(in the rows, 128 means zero)
Here are made-up elements, facts about them, and rows of numbers that follow some of those facts. Name the element behind each unnamed row.

There are 3 kinds of fact about the elements: klura, veklas, deskek.
babik	klura	puflu; babik	klura	mibrek; babik	klura	skepadron; babik	klura	nuleklu; biskidre	klura	numoruk; bragreste	klura	vofir
bragreste	klura	dribik; bragreste	klura	klemel; braklas	klura	dribik; brevi	klura	kadrun; bruplazol	klura	nostul; dape	klura	lumem
droka	klura	kadrun; drotral	klura	babik; drulim	klura	napefem; drulim	klura	trasos; druskar	klura	skepadron; fanu	klura	kesu
feplun	klura	gomen; fladri	klura	brevi; fledebas	klura	klemel; flidal	klura	kesu; flidal	klura	numoruk; flokliber	klura	brodi
gobudok	klura	nutin; grifam	klura	drotral; grifam	klura	giflam; kadrun	klura	vabrer; kamun	klura	nuleklu; klemel	klura	gruklir
klemel	klura	kadrun; klosak	klura	brodi; klosak	klura	zoga; kluflek	klura	sustudul; kluplus	klura	fanu; letes	klura	puflu
lumem	klura	skedos; mefor	klura	kadrun; mibrek	klura	brodi; nostul	klura	puflu; nostul	klura	gruklir; nostul	klura	vabrer
nuleklu	klura	puflu; numoruk	klura	puflu; plenem	klura	drefam; plenem	klura	klevok; pleskol	klura	brodi; ploplak	klura	kadrun
plugar	klura	nostul; podroplor	klura	brodi; podroplor	klura	numoruk; podroplor	klura	flokliber; puflu	klura	vabrer; raken	klura	kesu
raken	klura	klinum; roplun	klura	raken; sebak	klura	dravul; skedos	klura	numoruk; skepadron	klura	brodi; skofeklin	klura	trobra
skovom	klura	drefam; stasku	klura	skepadron; stevek	klura	drefam; stodra	klura	stasku; stodra	klura	skepadron; stuzin	klura	traru
sustudul	klura	mibrek; tabazel	klura	rerin; taflem	klura	plenem; taflem	klura	gretroflel; tozeflok	klura	drefam; tozeflok	klura	kesu
traru	klura	numoruk; treser	klura	napefem; treto	klura	flane; trobra	klura	zukles; trobra	klura	pliliflas; vabrer	klura	brodi
veze	klura	skepadron; vofir	klura	dedin; vuflugrak	klura	klemel; vutram	klura	kleplis; zeler	klura	babik; zofas	klura	trasos
zukles	klura	skepadron; babik	veklas	138; bevegek	veklas	31; biskidre	veklas	511; bragreste	veklas	138; braklas	veklas	31
brevi	veklas	138; bruplazol	veklas	152; bruskur	veklas	861; bunen	veklas	824; dape	veklas	31; dedin	veklas	824
dravul	veklas	31; drefam	veklas	511; dresin	veklas	31; dribik	veklas	152; droka	veklas	511; drotral	veklas	138
drulim	veklas	350; druskar	veklas	511; fanu	veklas	138; feplun	veklas	31; fetrudri	veklas	861; fladri	veklas	511
flane	veklas	31; fledebas	veklas	511; gobudok	veklas	31; grakis	veklas	31; gretroflel	veklas	511; grifam	veklas	511
grotra	veklas	511; gruklir	veklas	31; grutu	veklas	31; gurama	veklas	152; kadrun	veklas	138; kesu	veklas	31
kido	veklas	31; kilek	veklas	138; klemel	veklas	824; kleplis	veklas	511; klevok	veklas	138; klinum	veklas	350
klogros	veklas	861; kluflek	veklas	31; komes	veklas	511; letes	veklas	511; lumem	veklas	138; meke	veklas	824
mibrek	veklas	350; napefem	veklas	152; nili	veklas	31; nostul	veklas	31; nuleklu	veklas	138; numoruk	veklas	31
nutin	veklas	824; pleskol	veklas	31; pliliflas	veklas	152; ploplak	veklas	152; pobre	veklas	511; podroplor	veklas	861
puflu	veklas	152; raken	veklas	31; rerin	veklas	861; riplel	veklas	350; romol	veklas	31; roplun	veklas	31
sebak	veklas	861; skedos	veklas	152; skepadron	veklas	31; skofeklin	veklas	31; skovom	veklas	138; stakis	veklas	31
staman	veklas	824; stasku	veklas	511; stevek	veklas	31; stuzin	veklas	824; tabazel	veklas	31; toskipin	veklas	138
tozeflok	veklas	861; traru	veklas	511; trasos	veklas	31; treser	veklas	31; treto	veklas	824; tretren	veklas	511
vabrer	veklas	511; veze	veklas	31; vinim	veklas	824; vofir	veklas	511; vupus	veklas	31; vutram	veklas	31
zeler	veklas	824; zeto	veklas	350; zofas	veklas	31; zoga	veklas	138; zukles	veklas	861; bevegek	deskek	biskidre
biskidre	deskek	sebak; brofler	deskek	drutrope; bruplazol	deskek	skovom; bruskur	deskek	nutin; bunen	deskek	vinim; dravul	deskek	plebreku
dresin	deskek	dravul; druskar	deskek	dresin; drutrope	deskek	veze; fanu	deskek	mibrek; feplun	deskek	bruskur; fetrudri	deskek	kleplis
fladri	deskek	bevegek; flidal	deskek	kadrun; giflam	deskek	stakis; grakis	deskek	pobre; gretroflel	deskek	klosak; grotra	deskek	grutu
gruklir	deskek	fetrudri; grutu	deskek	stodra; kadrun	deskek	stodrim; kamun	deskek	flidal; kesu	deskek	giflam; kido	deskek	fanu
kilek	deskek	puflu; kleplis	deskek	vupus; klinum	deskek	druskar; klogros	deskek	treser; klosak	deskek	raken; letes	deskek	zoflil
lumem	deskek	klogros; meke	deskek	klemel; nuleklu	deskek	kilek; numoruk	deskek	roplun; nutin	deskek	romol; pliliflas	deskek	lumem
raken	deskek	bunen; roplun	deskek	letes; skedos	deskek	bruplazol; stakis	deskek	pliliflas; toba	deskek	zeto; treser	deskek	riplel
tretren	deskek	brofler; trobra	deskek	skofeklin; veze	deskek	grakis; vinim	deskek	gruklir; vupus	deskek	skedos; vutram	deskek	klevok
zeto	deskek	fladri; zoflil	deskek	trobra; zoga	deskek	gretroflel

Known rows:
grakis: [126 137 126 128 114 143 124 128 127 127 119 126 133 127 140 159 119 140
 133 131 134 137 122 126 125 128 128 122 131 136 121 128 141 120 122]
pleskol: [135 123 113 125 151 124 126 117 122 138 121 128 130 123 143 137 123 135
 154 118 130 113 140 114 124 134 112 137 128 129 141 127 123 119 122]
numoruk: [128 135 126 124 135 131 123 123 124 130 128 132 134 123 129 157 119 134
 142 133 137 128 116 129 116 139 124 131 131 129 126 130 137 122 130]
fanu: [128 137 126 121 121 131 121 127 127 132 121 126 135 129 125 129 121 124
 134 133 142 135 122 133 124 129 137 127 130 130 121 135 136 126 138]
riplel: [129 124 138 138 133 127 137 129 129 120 129 129 117 126 132 122 134 124
 111 129 110 128 133 126 132 127 120 135 133 127 133 118 122 130 121]
skedos: [117 138 124 129 134 101 114 138 116 138 140 130 129 129 109 110 130 120
 107 121 135 125 129 103 151 122 142 121 125 100 115 131 123 123 136]
mefor: [135 126 119 115 141 113 129 117 119 135 123 114 131 127 126  98 128 125
 150 126 130 114 149 114 137 122 120 123 116 110 136 126 115 130 125]
tretren: [121 125 137 133 124 142 123 131 123 133 140 129 125 123 125 141 124 132
 101 123 124 129 125 118 128 136 131 124 134 123 125 121 138 115 127]
droka: [130 112 121 129 153 128 125 119 117 146 138 125 124 118 132 118 126 132
 121 109 122 108 146  97 130 137 112 133 129 118 144 117 120 109 123]
zofas: [132 117 115 126 117 128 134 125 116 149 141 145 141 127 142 159 165 140
 164 121 103 101 161 109 122 113 117 130 126 161 140 123 155 156 136]
romol: [132 123 123 131 133 133 133 129 137 121 124 136 128 130 142 144 129 136
 138 123 127 127 124 135 120 130 122 133 133 143 130 132 125 134 120]
gomen: [146 116 197  80 136 123 123 149 239  60  55 156 119 190 156 191 115  93
  31 105 152  91 138 175 149 130 215  57 121 110 128  92  68 153 165]
stodra: [135 125 119 115 138 112 129 117 120 134 123 113 130 127 126  98 128 125
 148 127 129 117 148 117 137 122 121 123 118 112 135 125 115 131 126]
letes: [126 125 135 119 156 124 120 125 109 145 154 124 132 103 105 140 120 127
 125 118 136 111 129 105 110 159 107 127 127 109 136 116 131 118 138]
raken: [127 122 120 133 124 149 121 115 129 138 124 131 122 131 120 159 118 137
 141 141 131 127 111 152 108 136 142 138 119 119 137 131 149 108 133]
druskar: [125 126 126 126 142 134 116 119 108 149 139 121 128 114 121 136 119 132
 118 119 130 114 133  95 128 143 119 127 129 110 134 115 137 102 131]
kluflek: [135 122 112 125 152 124 126 116 122 138 120 127 130 123 143 137 124 136
 156 119 130 113 138 113 123 134 112 137 128 131 140 128 123 119 121]
feplun: [148 125 180  76 162 130 102 128 214  93  53 158 125 173 166 237  97 105
  57  99 162  75 142 141 136 150 204  72 126 104 138  83  91 115 171]
kesu: [126 139 134 131 120 140 128 128 136 115 126 140 132 132 134 157 120 133
 126 138 132 138 101 149 119 129 135 133 140 141 118 134 138 128 128]

Which element is each row?
No name comes twice in this set of rows, the named rows included.
[127 138 143 111 127 116 132 134 128 117 142 122 138 118  98 126 129 120
 136 141 141 133 119 148 115 140 125 115 120 116 118 130 127 151 140] : zoflil
[130 122 132 136 138 125 134 129 125 125 126 124 115 123 131 123 131 125
 117 127 114 125 139 118 133 129 115 134 129 119 136 117 121 126 119] : mibrek
[144 116 139 110  72 114 104 147 156 132 126 154 131 142 130 161 168 115
 113  88 100 122 119 134 121 124 124 135 133 156 141 127 106 136 122] : treto
[135 123 115 124 153 122 128 120 124 135 125 129 131 120 138 140 125 135
 155 118 133 114 137 116 118 139 109 137 129 132 140 128 121 125 123] : skofeklin
[119 118 144 142 112 155 127 134 138 124 143 135 118 131 113 146 124 132
  90 132 122 137 102 152 117 138 144 127 128 125 125 126 143 117 130] : gretroflel
[122 127 122 137 130 131 118 128 134 128 121 144 124 137 122 161 123 136
 133 142 132 132 106 146 123 129 144 139 134 120 120 143 143 123 129] : gruklir
[129 137 114 121 126 138 117 117 113 145 113 114 137 120 143 156 113 140
 149 125 138 127 139 102 130 132 119 123 127 124 129 121 141 105 120] : veze
[134 123 114 121 143 120 125 121 123 140 116 120 131 127 134 109 126 125
 151 119 138 119 145 115 129 127 122 134 125 130 138 131 120 124 130] : bragreste
[143 116 152 117  54 129 112 158 180 102 126 167 132 153 132 184 169 124
 102 103  95 138  92 169 115 121 131 131 145 173 123 138 109 157 112] : flane
[127 121 118 125 141 113 128 124 117 146 142 115 125 123 121  89 131 121
 126 107 126 114 147 101 140 125 125 122 109 108 143 115 109 114 131] : ploplak
[130 124 133 132 115 132 136 141 150 110 121 135 128 139 134 119 131 125
 122 129 134 144 117 154 123 123 138 128 132 151 122 141 120 146 127] : klevok

The same elements again, as new rows of numbers:
Some rows with their names:
fetrudri: [139 136 119 143 124 141 129 131 130 127 126 127 166 118 131 130 122 119
 139 116 124 121  89 132 110 108 129 126 126 142 142 144 135 124 133 134
 124 130]
tretren: [134 128 120 126 131 130 136 125 117  97 131 137 163 131 120 136 115 147
 128 125 118 136 123 133 114 126 120 133 119 121 137 121 128 117 119 129
 122 133]
zeler: [120 128 132 135 121 115 123 137 123 155 124 119 109 130 132 124 132 132
 115 134 121 120 154 134 145 130 133 123 140 140 126 128 142 128 121 124
 125 123]
vinim: [140 134 130 127 130 134 134 125 124 142 126 132 139 128 127 136 135 131
 128 119 132 120 117 114 112 144 136 121 125 136 132 137 132 127 127 134
 117 128]
drulim: [141 135 119 118 128 120 121 137 140 136 126 129 120 139 122 141 122 131
 122 117 130 134  87 110 147 162 126 127 110 133 122 140 142 113 145 129
 115 114]
gomen: [140 127 135 122 129 145 134 119 127  65 124 129 146 131 124 132 132 130
 133 126 141 135 117 119 119 152 131 130 122 129 139 133 115 125 124 128
 133 130]
klevok: [138 115 134 107 131 127 127 117 132 155 133 136 104 121 129 119 134 132
 160 120 139 133  95 127 123 123 142 132 132 127 121 139  99 135 126 140
 152 136]
zoga: [116 134 133 129 129 121 150 108 113 159 130 120 143 128 121 146 129 161
 107 136 123 151 163 145 135 158 120 118 142 133 129 115 120 142 120 131
 150 131]
drutrope: [138 130 132 125 125 136 134 122 125  81 124 128 152 134 127 128 133 135
 129 127 138 126 117 118 121 145 126 128 119 123 141 133 121 122 124 128
 128 131]
stuzin: [124 128 129 124 122 112 130 132 122 173 129 128 113 131 137 122 138 128
 129 130 122 116 137 127 143 116 130 124 137 127 127 131 137 132 127 128
 130 129]
treser: [126 126 124 126 137 114 123 137 134 132 126 144 134 130 125 148 123 110
 136 127 121 124  88 115 127 165 131 120 128 128 139 124 121 112 132 124
 109 105]
dresin: [130 127 124 130 136 122 129 132 134 130 127 136 122 129 124 136 124 132
 126 126 123 132 106 117 118 140 134 125 123 130 122 130 128 128 129 131
 124 123]
bevegek: [127 127 123 128 135 120 129 129 135 128 129 136 121 130 124 136 123 126
 125 127 125 132 104 120 118 142 135 125 124 128 120 131 128 130 130 129
 126 125]
numoruk: [111 128 130 117 134 130 147 123 114 131 134 139 105 133 122 126 128 157
 126 130 114 148 164 142 132  90 131 126 141 141 117 120 137 143 127 134
 134 121]
grakis: [134 127 124 133 135 120 131 132 135 125 129 136 125 133 124 137 124 131
 124 124 125 132 105 116 118 139 132 125 122 124 124 131 127 129 128 129
 127 125]
traru: [125 126 131 128 124 132 124 134 122 145 134 132 122 126 130 121 122 140
 129 128 129 133 152 150 132  95 124 133 129 122 128 115 126 128 117 122
 131 141]
lumem: [123 126 133 124 125 125 132 127 122 155 129 130 121 128 133 126 134 127
 136 130 125 121 137 132 134 118 131 126 138 128 132 127 128 135 121 130
 135 127]
flidal: [129 116 134  97 117 102 113 123 115 162 126 123 106 123 135 101 133 137
 147 122 137 125 138 139 156 118 131 137 140 125 129 129 122 116 125 130
 130 142]
fladri: [117 125 123 139 128 135 116 129 124 139 130 121 128 120 128 127 124 109
 127 133 125 114 159 132 124 120 108 138 123 111 120 112 131 121 134 117
 109 136]

Rows to name:
No name comes twice in this set of rows, the named rows included.
[137 129 129 117 130 113 140 121 120 244 140 142 121 133 132 129 131 137
 133 121 139 131 114 129 134 119 125 122 124 118 118 126 120 140 125 137
 127 141] : raken
[132 134 125  99 130 142 151 120 122 153 135 141 108 143 124 133 136 166
 140 119 124 153 124 125 147  97 125 130 120 135 115 131 142 136 140 142
 136 120] : klinum
[131 127 123 128 133 120 131 129 135 117 129 131 120 128 123 127 122 142
 115 121 129 129 106 116 116 135 134 131 120 129 112 135 129 127 129 134
 130 133] : stakis
[134 129 127 132 129 150 125 138 130  71 130 138 149 129 125 129 115 127
 136 120 125 126 121 131 103 110 132 133 115 130 134 129 121 119 118 128
 122 125] : kleplis
[122 129 148 127 127 163 135 118 121  66 124 119 118 128 123 129 132 143
 127 134 136 148 193 146 128 114 138 126 137 145 132 122 121 147 119 127
 148 125] : brodi
[135 142 124 141 127 136 155 125 121 114 128 137 169 148 130 144 140 132
 113 130 114 122 112 110 116 131 120 120 122 119 137 134 141 132 121 130
 128 120] : meke
[143 126 131 140 129 133 116 139 143 128 131 131 136 126 127 132 117 117
 130 122 141 127 110 132 113 134 128 131 112 118 131 124 111 122 119 123
 130 135] : pobre
[132 131 133 119 133 143 117 140 147 151 130 137  96 136 121 155 125  97
 149 127 133 141  97 113 144 154 129 120 118 138 129 131 118 122 148 126
 118  96] : riplel
[131 125 131 127 123 119 118 137 121 178 135 128 121 127 132 115 121 134
 131 130 130 125 149 147 137  94 122 133 128 118 128 117 131 126 117 120
 124 139] : biskidre
[107 116 131 120 134 144 116 110 127  98 123 117  85 105 124 122 136 121
 137 131 122 130 177 129 121 141 130 139 144 140 111 123 118 136 146 132
 133 128] : kadrun
[117 125 133 137 128 148 123 131 123 119 133 124 107 119 123 123 123 124
 125 137 126 133 190 149 125 103 120 135 131 126 122 110 127 137 125 119
 128 135] : vabrer

The same elements again, as new rows of numbers:
Known rows:
meke: [116 122 130 138 137 127 141 149 120 107 117 120 134 111 118 131 139 133
 109 132 132 144 115 138 126 134 123 118 126 120 103 131 132 127 139 141
 114 133]
kluflek: [120 130 140 111 130 142 123 127 139 130 121 132 123 134 140 126 142 138
 119 127 128 115 139 135 128 131 121 147 141 130 147 136 126 125 158 127
 124 141]
pleskol: [131 135 143 103 121 140 121  91 150 135 116 130 122 138 138 129 136 125
 133 127 133 108 143 130 135 126 127 162 150 141 162 138 123 121 167 126
 119 141]
bunen: [ 54 151 125 130 124 132 147 162 118 114 127 134 130  97 127 134 142 115
  74 125 135 129 126 140 123 139 128 126 101 119 130 121 149 128  96 141
  55 118]
romol: [135 112 129 132 166 128 127 154 120 122 135 123 129 137 139 121 146 137
 117 131 133 125 130 139 118 134 124 113 116 120 115 129 133 135 134 129
 123 129]
drefam: [127 117 125 137 126 100 110 153 101 107 124 125 137 109 147 138 117  87
 152 115 143 127  92 114 124 120 152  81  46 132  97 144 180 136 144 153
 158 139]
klinum: [124 124 135 132  99 115 125 158 115 105 112 109 135  97 145 142 126 119
 126 118 150 125  80 110 129 121 154  97  69 137  94 144 154 129 165 149
 134 139]
zeler: [117 142 140 117 113 139 128 114 139 135 105 115 122 123 124 129 132 140
 123 129 132 121 126 138 142 131 119 149 152 128 140 131 138 116 166 134
 113 139]
grifam: [108 136 138 113 119 144 133 142 136 126 122 124 119 135 145 130 146 158
 116 129 130 115 139 131 131 131 129 139 135 125 140 140 126 127 145 129
 125 142]
drotral: [115 146 134 120 114 129 126  74 149 143 125 140 120 149 129 126 128 108
 140 130 130 126 146 118 146 121 130 143 128 121 158 126 115 119 137 121
 141 137]
vupus: [103  96 130 123 116 114 143 172 116 139 147 122 137 128 133 175 150 134
 142 138 129 133 142 121 106 128  76 117 120 141 107 129 129 131 141 134
 103 117]
grotra: [118 120 128 128 143 126 136 159 114  98 125 131 131 119 131 127 143 138
 115 131 135 134 125 133 121 130 122 121 104 128 111 139 117 132 133 136
 123 142]
flidal: [159 157 129 135  47 136 113 135 140 168 132 140 118 120 149 144  99 152
 151 115  99 127 105 105 144 122 161 122 155 140 113 124 159 129 107 112
 158 121]
kluplus: [148 147 130 144  56 134 119 161 123 158 140 144 125 118 149 136 108 142
 147 117  97 141 101 112 136 124 158 107 141 134 104 118 166 134  97 118
 154 120]
dape: [148 130 130 117 112 135 125 157 140 132 125 127 126 122 146 131 126 156
 126 125 128 109 121 127 126 129 135 135 136 141 137 137 127 132 138 124
 124 131]
mibrek: [116 129 141 111 166 126 117  80 140 123 102 109 123 138 122 127 129  97
 143 133 156 104 136 135 141 127 119 150 121 123 177 135 138 109 193 139
 105 143]
klevok: [127 132 126 144 115 110 121 133 112 135 142 130 129 132 149 127 124 103
 142 119 131 130 114 106 134 121 150  81  73 116 102 116 156 134 113 128
 169 127]
flokliber: [129 148 132 121 109 133 113  58 146 159 122 151 121 148 109 122 110  86
 148 129 108 141 146 130 145 124 124 163 172 133 157 122 135 115 131 120
 145 132]
bruplazol: [146 122 119 104  89 136 130 103 128 179 147 109 132 121 117 178  98 158
 158 138 112 127 147 106 129 110  57 149 170 147 153 124  98 122 122 121
 149  94]

Rows to name:
No name comes twice in this set of rows, the named rows included.
[136 133 130 107 116 126 121 134 133 122 112 120 125 120 135 135 106 131
 144 124 137 104 122 122 132 121 139 136 113 145 150 143 134 123 146 131
 132 131] : traru
[177 134 109 130 111 135 136  94 132 146 141 131 124 125 101 119  84 160
 138 131 111 128 138 125 130 128 126 149 181 139 141 116 100 128  74 104
 123  94] : vuflugrak
[114 115 123 143 172 115 135 141 111 108 124 112 136 118 112 119 138 115
 117 133 139 145 118 142 125 135 118 111 106 115 104 126 142 128 133 143
 114 132] : nutin
[135 149 146 113  89 150 121 103 159 153 118 126 118 132 145 138 125 151
 124 125 129 104 134 121 143 128 140 162 167 141 164 137 126 118 155 118
 120 135] : podroplor
[114 121 144 108 171 118 108  65 138 129 108 140 128 149 122 125 132  57
 143 130 138 122 142 140 131 123 106 162 118 131 173 145 138 115 191 137
 131 152] : skepadron
[138  94 157 125 188 126 147 134 126 132 125 128 128 139 137  98 180 169
 120 114 138 146 128 139 117 137 125 121 144 123 109 127 115 131 115 127
 121 140] : treser
[146 151 123 128  78 136 125  97 144 147 126 144 122 132 118 125 105 130
 138 126 102 140 128 123 142 122 137 153 185 145 131 124 121 121 113 115
 146 124] : kamun
[138 104 114 128 165 126 143 145 114  98 132 112 131 123 111 121 127 144
 119 135 141 120 132 135 115 131 121 122 115 130 118 132 107 134 110 126
 115 122] : vofir
[115 153 137 114  92 139 126  64 155 146 119 142 116 152 135 124 120 117
 136 129 131 114 150 115 148 121 137 155 148 125 167 125 112 118 142 118
 145 137] : babik
[148 138 117 122 115 128 132  77 140 127 130 124 125 137 111 122  97 129
 140 131 137 110 146 113 135 121 131 144 136 135 162 125  87 121 100 112
 124 111] : brevi
[141 136 133 105 111 138 124 123 140 125 113 117 121 127 131 126 112 151
 148 128 140 100 127 121 136 125 132 155 142 145 154 145 115 122 151 124
 120 133] : letes

